[[150 135 147 132 134]
 [136 143 132 100 134]]
|
[[134 150 135 147 132]
 [134 136 143 132 100]]

[[140 113  99]
 [126 123 118]
 [107 123 116]
 [121 144 118]
 [124 124 119]
 [125 123 118]
 [144 117 138]
 [122 130 118]]
|
[[ 99 140 113]
 [118 126 123]
 [116 107 123]
 [118 121 144]
 [119 124 124]
 [118 125 123]
 [138 144 117]
 [118 122 130]]

[[144 133 130 123]
 [127 121 124 125]
 [126 135 137 138]
 [129 128 129 128]
 [150 131 125 123]
 [128 128 130 128]
 [131 127 129 127]]
|
[[123 144 133 130]
 [125 127 121 124]
 [138 126 135 137]
 [128 129 128 129]
 [123 150 131 125]
 [128 128 128 130]
 [127 131 127 129]]

[[129 137 129 130 142 136 151 142 128 121 111 139 153 133 107 114]
 [124 126 133 120 118 134 154 149 135 105 115 148 143 116 128 133]
 [116 148 121 122 122 145 156 132 119 125 118 135 143 126 107 133]]
|
[[114 129 137 129 130 142 136 151 142 128 121 111 139 153 133 107]
 [133 124 126 133 120 118 134 154 149 135 105 115 148 143 116 128]
 [133 116 148 121 122 122 145 156 132 119 125 118 135 143 126 107]]

[[138 133 121 141 138 130 117 130 123 145]
 [115 121 136 110 115 125 141 125 136 105]]
|
[[145 138 133 121 141 138 130 117 130 123]
 [105 115 121 136 110 115 125 141 125 136]]

[[103 150]
 [138 117]
 [150 136]
 [128 128]
 [130 129]
 [125 131]
 [126 126]
 [128 128]]
|
[[150 103]
 [117 138]
 [136 150]
 [128 128]
 [129 130]
 [131 125]
 [126 126]
 [128 128]]

[[128 128 148 141 151 137 147 154 137]
 [147 138 137 136 143 132 134 133 141]
 [128 123 140 131 138 131 129 139 128]
 [134 127 121 135 121 126 135 119 126]
 [134 138 133 115 128 116 117 133 126]
 [126 124 129 124 132 132 130 133 127]
 [131 110 119 124 119 142 128 119 113]
 [133 130 129 129 127 136 130 130 124]
 [123 134 138 135 135 137 136 133 125]]
|
[[137 128 128 148 141 151 137 147 154]
 [141 147 138 137 136 143 132 134 133]
 [128 128 123 140 131 138 131 129 139]
 [126 134 127 121 135 121 126 135 119]
 [126 134 138 133 115 128 116 117 133]
 [127 126 124 129 124 132 132 130 133]
 [113 131 110 119 124 119 142 128 119]
 [124 133 130 129 129 127 136 130 130]
 [125 123 134 138 135 135 137 136 133]]

[[103 154 131 122 149 103 126 123 130 116 145 139 129 150 132]
 [127 157 122 114 113 118 145 141 113 134 134 128 141 134 146]
 [155 148 129 116 137 150 135 138 124 133 123 140 124 144 135]
 [135 124 121 126 148 128 141 145 137 150 129 124 128 125 129]]
|
[[132 103 154 131 122 149 103 126 123 130 116 145 139 129 150]
 [146 127 157 122 114 113 118 145 141 113 134 134 128 141 134]
 [135 155 148 129 116 137 150 135 138 124 133 123 140 124 144]
 [129 135 124 121 126 148 128 141 145 137 150 129 124 128 125]]

[[124 140 116 130]
 [128 124 118 111]
 [123 134 130 132]
 [100 141 128 125]
 [119 119 147 150]
 [130 126 115 146]
 [133 118 118 128]
 [116 114 143 127]
 [142 133 138 134]
 [130 151 134 118]]
|
[[130 124 140 116]
 [111 128 124 118]
 [132 123 134 130]
 [125 100 141 128]
 [150 119 119 147]
 [146 130 126 115]
 [128 133 118 118]
 [127 116 114 143]
 [134 142 133 138]
 [118 130 151 134]]
---
[[131 130 132 134 140 143]
 [138 141 131 136 126 136]
 [132 133 131 133 133 137]
 [138 128 133 117 110 131]
 [116 124 117 125 118  98]
 [148 130 142 119 120 157]
 [121 107 129 109 123 125]
 [141 149 131 144 130 139]
 [136 113 139 107 119 148]
 [133 135 130 135 132 135]
 [130 140 125 141 131 124]]
|
[[130 140 125 141 131 124]
 [133 135 130 135 132 135]
 [136 113 139 107 119 148]
 [141 149 131 144 130 139]
 [121 107 129 109 123 125]
 [148 130 142 119 120 157]
 [116 124 117 125 118  98]
 [138 128 133 117 110 131]
 [132 133 131 133 133 137]
 [138 141 131 136 126 136]
 [131 130 132 134 140 143]]

[[127 127 124 131 143 118 121 143 123 116 132 126 144]
 [140 110 134 104 117 132 117 131 137 130 125 138 126]
 [132 110 130 112 109 126 117 130 125 135 112 135 118]]
|
[[132 110 130 112 109 126 117 130 125 135 112 135 118]
 [140 110 134 104 117 132 117 131 137 130 125 138 126]
 [127 127 124 131 143 118 121 143 123 116 132 126 144]]

[[127 121 138 121 126 131 129 128 118 126 127 126]
 [128 130 109 115 119 126 128 128 123 112 128 129]
 [126 110 124 124 130 120 127 127 118 134 129 126]
 [127 106 132 110 131 129 127 128 123 139 127 124]
 [126 125 143 118 125 132 127 127 131 126 127 124]
 [127 127 112 114 122 132 127 128 130 119 127 128]
 [129 132 141 130 118 117 129 128 119 113 127 126]
 [128 131 125 143 125 121 127 129 122 123 126 126]]
|
[[128 131 125 143 125 121 127 129 122 123 126 126]
 [129 132 141 130 118 117 129 128 119 113 127 126]
 [127 127 112 114 122 132 127 128 130 119 127 128]
 [126 125 143 118 125 132 127 127 131 126 127 124]
 [127 106 132 110 131 129 127 128 123 139 127 124]
 [126 110 124 124 130 120 127 127 118 134 129 126]
 [128 130 109 115 119 126 128 128 123 112 128 129]
 [127 121 138 121 126 131 129 128 118 126 127 126]]

[[119 147 150]
 [135 150 137]
 [126 146 138]
 [133 148 140]
 [139 150 131]
 [157 152 128]
 [145 155 128]
 [150 150 139]
 [127 149 140]
 [136 151 138]
 [113 149 139]
 [126 147 131]]
|
[[126 147 131]
 [113 149 139]
 [136 151 138]
 [127 149 140]
 [150 150 139]
 [145 155 128]
 [157 152 128]
 [139 150 131]
 [133 148 140]
 [126 146 138]
 [135 150 137]
 [119 147 150]]

[[111 102 117]
 [111 102 116]
 [101 114 103]
 [101 113 102]]
|
[[101 113 102]
 [101 114 103]
 [111 102 116]
 [111 102 117]]

[[117 113 125 133 127 130]
 [124 127 114 114 120 140]
 [126 127 106 116 105 146]]
|
[[126 127 106 116 105 146]
 [124 127 114 114 120 140]
 [117 113 125 133 127 130]]

[[156 127 138 120 130 117 114 137 139]
 [136 143 109 122 133 129 113 129 119]]
|
[[136 143 109 122 133 129 113 129 119]
 [156 127 138 120 130 117 114 137 139]]

[[131 133 128 128 146 129 124 117 146 119]
 [107 124 129 126 120 138 124 128 127 125]
 [126 119 125 130 113 123 124 136  99 138]
 [128 107 109 131 114 130 156 148 132 146]
 [123 109 111 128 120 131 141 126 133 129]
 [127 142 136 130 122 146 132 142 119 140]
 [121 103 103 126 116 118 150 118 152 118]
 [128 109 114 130 120 123 147 106 140 109]]
|
[[128 109 114 130 120 123 147 106 140 109]
 [121 103 103 126 116 118 150 118 152 118]
 [127 142 136 130 122 146 132 142 119 140]
 [123 109 111 128 120 131 141 126 133 129]
 [128 107 109 131 114 130 156 148 132 146]
 [126 119 125 130 113 123 124 136  99 138]
 [107 124 129 126 120 138 124 128 127 125]
 [131 133 128 128 146 129 124 117 146 119]]
